Below is a small trained network, with its code and all its weights. Each question gives an input and a target symbol and asks what happens when units are switched off, that is, made to give their printed mean instead of their output.

import numpy as np


def w(rows, s, z=0):
    codes = np.array(rows[::2]) - 128.0
    scale = np.full(codes.shape[1], s)
    scale[-1] = z or s
    return codes * scale


def norm(h):
    return h / np.sqrt((h * h).mean(-1, keepdims=True) + 1e-5)


def f(y):
    return np.maximum(y, 0)


def softmax(a):
    e = np.exp(a - a.max(-1, keepdims=True))
    return e / e.sum(-1, keepdims=True)


def log_softmax(a):
    a = a - a.max(-1, keepdims=True)
    return a - np.log(np.exp(a).sum(-1, keepdims=True))


def net(x, mask):
    ids = ['αβγεζηθλμξπτφψω'.index(c) for c in x.split()]
    T = len(ids)
    res = E[ids] + P[:T]
    r = norm(res)
    for j in range(2):
        rows = slice(2 * j, 2 * j + 2)
        q, k, v = (r @ M[0][rows].T for M in (Q, K, V))
        z = softmax(np.where(np.tri(T) > 0, q @ k.T / 2**0.5, -1e9)) @ v
        o = O[0][rows]
        res = res + np.where(mask[j], z, o[:, -1]) @ o[:, :-1]
    y = f(norm(res) @ A[0][:, :-1].T + A[0][:, -1])
    res = res + np.where(mask[2:6], y, B[0][:, -1]) @ B[0][:, :-1]
    return log_softmax(norm(res)[-1] @ U[:, :-1].T + U[:, -1])


Q, K, V, O, A, B = {}, {}, {}, {}, {}, {}
E = w([
[141,156,180,129,109,116,111,77],'α',
[146,80,178,194,117,118,165,159],'β',
[133,121,142,171,129,113,154,74],'γ',
[132,101,133,178,127,115,141,104],'ε',
[145,101,142,120,117,105,103,106],'ζ',
[173,136,160,108,102,46,153,70],'η',
[139,152,176,167,66,76,145,93],'θ',
[135,65,227,196,136,201,126,155],'λ',
[168,88,191,130,113,102,140,83],'μ',
[133,179,66,138,92,77,168,87],'ξ',
[164,163,72,177,137,76,194,99],'π',
[89,190,121,115,118,173,132,90],'τ',
[97,74,24,153,175,192,165,144],'φ',
[177,85,14,156,85,213,6,238],'ψ',
[114,89,78,37,101,158,216,59],'ω',
],0.011)
P = w([
[96,129,100,89,154,97,107,102],'0',
[181,175,131,189,166,106,108,46],'1',
[180,70,144,188,66,175,143,110],'2',
[170,145,157,66,166,124,153,183],'3',
[254,194,178,152,183,178,129,119],'4',
[185,55,130,196,71,182,154,114],'5',
],0.014)
Q[0] = w([
[136,52,113,124,84,123,185,111],'H0',
[132,84,92,182,79,153,68,116],'H0',
[191,218,145,131,193,192,114,70],'H1',
[138,52,70,193,9,156,132,106],'H1',
],0.013)
K[0] = w([
[48,104,116,134,227,66,200,62],'H0',
[93,89,89,136,128,74,44,56],'H0',
[206,113,40,80,85,251,229,137],'H1',
[1,66,78,141,109,70,77,82],'H1',
],0.0098)
V[0] = w([
[160,3,180,94,17,67,161,126],'H0',
[98,192,204,243,79,28,228,101],'H0',
[163,22,16,177,227,144,152,202],'H1',
[85,17,224,44,180,245,205,85],'H1',
],0.0069)
O[0] = w([
[137,141,110,109,59,16,57,149,158],'H0',
[118,253,105,147,112,138,128,138,249],'H0',
[160,157,13,106,134,125,31,121,121],'H1',
[24,132,114,178,143,148,149,46,184],'H1',
],0.014,0.0019)
A[0] = w([
[21,99,244,71,187,35,93,226,50],'N0',
[30,23,175,177,15,110,214,144,94],'N1',
[187,78,97,226,61,236,117,82,1],'N2',
[196,109,168,182,2,129,218,208,46],'N3',
],0.0096,0.0066)
B[0] = w([
[172,99,158,200,117,188,115,50,152],'N0',
[167,167,68,147,131,95,133,223,254],'N1',
[163,174,197,134,53,61,169,83,179],'N2',
[10,78,126,60,151,192,57,91,212],'N3',
],0.013,0.0085)
U = w([
[106,29,110,38,133,23,180,138,255],'α',
[170,99,115,77,63,249,51,145,145],'β',
[40,212,107,143,74,69,62,224,107],'γ',
[111,168,17,137,119,143,6,56,5],'ε',
[192,136,170,205,69,20,190,144,95],'ζ',
[248,10,127,159,139,140,102,62,70],'η',
[93,46,112,93,195,216,84,98,183],'θ',
[142,140,235,60,94,17,88,43,101],'λ',
[99,104,158,137,182,177,190,218,183],'μ',
[52,169,169,9,177,107,119,181,175],'ξ',
[168,107,197,183,158,208,215,175,105],'π',
[74,183,91,161,131,149,213,2,67],'τ',
[237,212,122,100,146,109,133,200,126],'φ',
[48,182,155,97,17,144,135,135,98],'ψ',
[9,122,121,201,190,193,17,193,204],'ω',
],0.0081,0.0041)

Each question gives the input, a string of symbols that net reads in full, and the target symbol t.
The units are the heads (2 rows each of Q, K, V and O) and the neurons (one row each of A and B). Each row of codes is followed by its name. A weight is (code - 128) times the scale printed after its matrix; where a second scale follows, it is the last column's (O, A, B and U).
mask holds one flag per unit, heads first, then neurons. A switched-off unit (its flag False) gives its mean, the last column of its rows in O or B, instead of its output. The means were averaged over made-up inputs and are rounded, as every weight is.
A unit's drop is (log p(t) with every unit on - log p(t) with that unit switched off) / (log p(t) with every unit on - log p(t) with every unit switched off).
The circuit of an input: a set's keep is (log p(t) with only the set's units on - log p(t) with every unit switched off) / (log p(t) with every unit on - log p(t) with every unit switched off). Starting from all 6 units, units are removed one at a time, each time the one whose removal leaves the highest keep (on an exact tie, the one counted first), for as long as the keep stays at least 0.8.
units of the circuit, in order: the units of the circuit, biggest drop first
most important unit: the unit with the biggest drop
top k neurons: the k neurons with the biggest drops, biggest first
heads that matter: for each layer, one digit per head in row order, 1 if its drop is at least 0.15 and else 0, layers parted by /
input α ε η ω η ω, target μ: units of the circuit, in order : H1, N1, N3
input α π ω γ π, target τ: most important unit : H1
input π π ξ ω η, target τ: heads that matter : 01
input τ π ε, target π: top 2 neurons : N1, N2
input φ λ η ξ η π, target η: top 2 neurons : N2, N3
input ω μ ζ, target ζ: top 2 neurons : N1, N2
input α λ λ, target μ: top 2 neurons : N1, N3
input γ ζ π λ τ, target π: heads that matter : 11
input ω θ ω π α ω, target ζ: heads that matter : 01
input π η ω η, target λ: heads that matter : 10
input π γ λ τ, target μ: top 2 neurons : N1, N2
input ζ θ ε μ, target ζ: heads that matter : 11
input ω θ μ, target ζ: top 3 neurons : N1, N2, N3
input ε λ β, target λ: heads that matter : 01
input ω ψ τ ξ ζ β, target ζ: units of the circuit, in order : N2
input γ η π μ β ω, target ψ: units of the circuit, in order : N2, N3, H1, N1
input π η π γ π ξ, target β: units of the circuit, in order : H1, N3
input ζ α μ β, target γ: heads that matter : 11
input ω π ω, target ζ: top 3 neurons : N1, N3, N2
input ε γ π, target λ: heads that matter : 00
input ξ ε ω ω π π, target θ: heads that matter : 01
input π λ μ η φ, target ε: units of the circuit, in order : H1
input ζ π π, target α: units of the circuit, in order : H0, N3, N1
input γ ψ μ ω θ, target τ: heads that matter : 01
input μ π π φ ψ η, target γ: units of the circuit, in order : N1, H1, H0, N3
input ε ω α, target λ: heads that matter : 00
